Below is a small trained network, with its code and all its weights. Each question gives an input and a class and asks what happens when units are switched off, that is, made to give their printed mean instead of their output.

import numpy as np


def w(rows, s, z=0):
    codes = np.array(rows[::2]) - 128.0
    scale = np.full(codes.shape[1], s)
    scale[-1] = z or s
    return codes * scale


def norm(h):
    return h / np.sqrt((h * h).mean(-1, keepdims=True) + 1e-5)


def f(y):
    return y / 2 * (1 + np.tanh(0.7978845608 * (y + 0.044715 * y**3)))


def log_softmax(a):
    a = a - a.max(-1, keepdims=True)
    return a - np.log(np.exp(a).sum(-1, keepdims=True))


def net(x, mask):
    res = np.array(x, float).reshape(1, 8) / 4 @ E
    u = 0
    for l in range(3):
        y = f(norm(res) @ A[l][:, :-1].T + A[l][:, -1])
        res = res + np.where(mask[u : u + 5], y, B[l][:, -1]) @ B[l][:, :-1]
        u += 5
    return log_softmax(norm(res)[-1] @ U[:, :-1].T + U[:, -1])


A, B = {}, {}
E = w([
[128,129,130,129,125,127,132,127,132,127],'x0',
[127,126,124,137,136,139,128,138,122,118],'x1',
[126,126,126,129,135,131,125,129,121,126],'x2',
[123,130,133,8,138,188,152,129,147,78],'x3',
[126,123,126,126,124,122,127,129,137,129],'x4',
[129,119,126,122,129,119,130,127,127,132],'x5',
[125,133,122,119,49,80,120,123,66,41],'x6',
[125,67,254,154,153,102,105,160,140,110],'x7',
],0.0062)
A[0] = w([
[104,104,174,254,131,79,132,104,110,141,115],'L0N1',
[119,105,151,139,30,72,123,138,52,30,5],'L0N2',
[173,113,95,193,37,68,100,132,46,106,103],'L0N3',
[130,169,38,252,106,77,110,138,125,199,219],'L0N4',
[129,139,48,123,27,55,136,113,52,15,63],'L0N5',
],0.0078,0.0027)
B[0] = w([
[164,208,124,136,106,100,73,203,168,151,219],'L0N1',
[162,132,144,214,203,43,168,56,80,48,218],'L0N2',
[6,174,106,157,151,62,126,142,240,145,219],'L0N3',
[122,28,136,130,143,170,205,20,44,153,255],'L0N4',
[108,138,133,41,44,253,91,185,133,190,246],'L0N5',
],0.0065,0.0096)
A[1] = w([
[186,144,134,190,114,111,95,184,133,174,55],'L1N1',
[101,82,181,164,132,68,123,115,125,153,91],'L1N2',
[135,85,250,110,149,115,122,146,153,82,42],'L1N3',
[147,159,31,79,136,150,153,112,138,153,99],'L1N4',
[185,115,137,127,116,86,147,87,71,25,5],'L1N5',
],0.011,0.0013)
B[1] = w([
[140,135,160,97,145,146,69,159,148,161,205],'L1N1',
[153,140,112,80,150,166,117,152,130,93,238],'L1N2',
[121,115,79,180,129,128,173,59,97,150,254],'L1N3',
[124,166,161,167,179,71,101,141,135,92,234],'L1N4',
[10,173,110,120,75,121,124,161,162,195,172],'L1N5',
],0.011,0.0062)
A[2] = w([
[41,60,100,137,50,141,161,119,136,151,44],'L2N1',
[190,11,136,146,158,88,204,74,87,129,85],'L2N2',
[222,67,134,60,69,182,73,211,161,185,4],'L2N3',
[166,136,136,196,150,1,112,170,194,39,6],'L2N4',
[204,117,147,13,26,164,118,212,124,23,55],'L2N5',
],0.0096,0.0016)
B[2] = w([
[91,142,155,126,81,82,163,171,101,147,254],'L2N1',
[181,85,130,160,158,193,160,84,180,115,250],'L2N2',
[113,43,184,61,88,106,88,155,66,167,207],'L2N3',
[161,206,139,166,214,62,98,118,131,52,215],'L2N4',
[216,103,3,77,52,193,107,146,188,61,188],'L2N5',
],0.013,0.0064)
U = w([
[153,67,109,174,171,202,210,36,154,156,174],'0',
[135,227,138,147,214,52,72,140,144,58,234],'1',
[2,170,119,132,51,89,186,136,97,167,183],'2',
[164,156,24,56,59,179,97,154,174,52,12],'3',
[147,59,204,60,143,120,35,173,88,203,9],'4',
],0.0086,0.0015)

Each question gives the input, the list of numbers given to net, and the class t.
The units are the neurons (one row each of A and B). Each row of codes is followed by its name. A weight is (code - 128) times the scale printed after its matrix; where a second scale follows, it is the last column's (A, B and U).
mask holds one flag per neuron, layer by layer. A switched-off neuron (its flag False) gives its mean, the last column of its row in B, instead of its output. The means were averaged over made-up inputs and are rounded, as every weight is.
A unit's drop is (log p(t) with every unit on - log p(t) with that unit switched off) / (log p(t) with every unit on - log p(t) with every unit switched off).
The circuit of an input: a set's keep is (log p(t) with only the set's units on - log p(t) with every unit switched off) / (log p(t) with every unit on - log p(t) with every unit switched off). Starting from the 12 units with the biggest drops (on a tie, the unit counted first), units are removed one at a time, each time the one whose removal leaves the highest keep (on an exact tie, the one counted first), for as long as the keep stays at least 0.8.
units of the circuit, in order: the units of the circuit, biggest drop first
k most important neurons: the k neurons with the biggest drops, biggest first
k most important neurons of layer l: the k neurons of layer l with the biggest drops, biggest first
drop of u: that unit's drop, to one decimal
input [-5,4,-7,8,4,-4,-1,8], class 0: units of the circuit, in order	(L1N3)
input [-2,0,5,2,6,-7,0,6], class 0: 3 most important neurons	(L1N3; L0N2; L0N4)
input [5,5,-6,-1,6,-8,5,0], class 2: 2 most important neurons	(L0N5; L1N4)
input [1,4,-1,0,-3,-1,6,-4], class 2: 2 most important neurons	(L0N3; L1N2)
input [5,-4,5,6,-5,1,-8,-2], class 1: 3 most important neurons	(L0N4; L1N4; L0N5)
input [-5,-1,-6,7,-4,-1,-6,-1], class 1: 2 most important neurons	(L0N4; L0N5)
input [2,-1,3,0,-8,-7,-6,5], class 4: 2 most important neurons	(L0N4; L1N1)
input [1,-8,8,0,-1,-8,3,-7], class 2: units of the circuit, in order	(L0N5; L1N4; L2N5; L2N4)
input [0,3,-4,8,-1,-4,-1,-1], class 1: 4 most important neurons	(L0N5; L1N4; L0N2; L0N4)
input [0,-1,-4,0,-1,3,5,-4], class 2: 2 most important neurons of layer 0	(L0N3; L0N2)
input [-4,1,5,8,0,2,-6,-5], class 1: 2 most important neurons	(L1N4; L0N5)
input [-5,-1,3,8,4,-8,-1,5], class 0: 2 most important neurons	(L0N2; L1N3)
input [-3,0,1,-5,5,-8,-7,1], class 4: 3 most important neurons	(L0N1; L0N2; L1N3)
input [0,-1,-8,5,-7,-5,4,5], class 2: units of the circuit, in order	(L1N5)
input [-5,-1,4,1,7,-8,-5,7], class 0: 2 most important neurons	(L1N3; L0N5)
input [-4,0,0,2,7,-7,-5,0], class 1: 4 most important neurons	(L0N5; L0N4; L0N2; L0N1)
input [4,-5,5,7,2,-3,-8,-2], class 1: 2 most important neurons	(L0N4; L1N4)
input [-4,-3,-5,-4,7,-8,-1,3], class 4: 2 most important neurons	(L0N1; L2N3)
input [-1,2,8,-4,8,5,2,-1], class 2: 2 most important neurons of layer 0	(L0N3; L0N4)
input [8,3,-6,2,-2,5,-3,-5], class 1: units of the circuit, in order	(L1N4)
input [5,-5,3,7,-4,2,3,5], class 2: drop of L1N5	2.0
input [8,0,0,8,6,-4,5,4], class 2: drop of L1N5	1.7
input [3,2,-2,7,7,-6,4,4], class 2: drop of L1N5	1.8
input [-5,0,-1,6,2,7,-3,-5], class 1: drop of L0N1	0.0
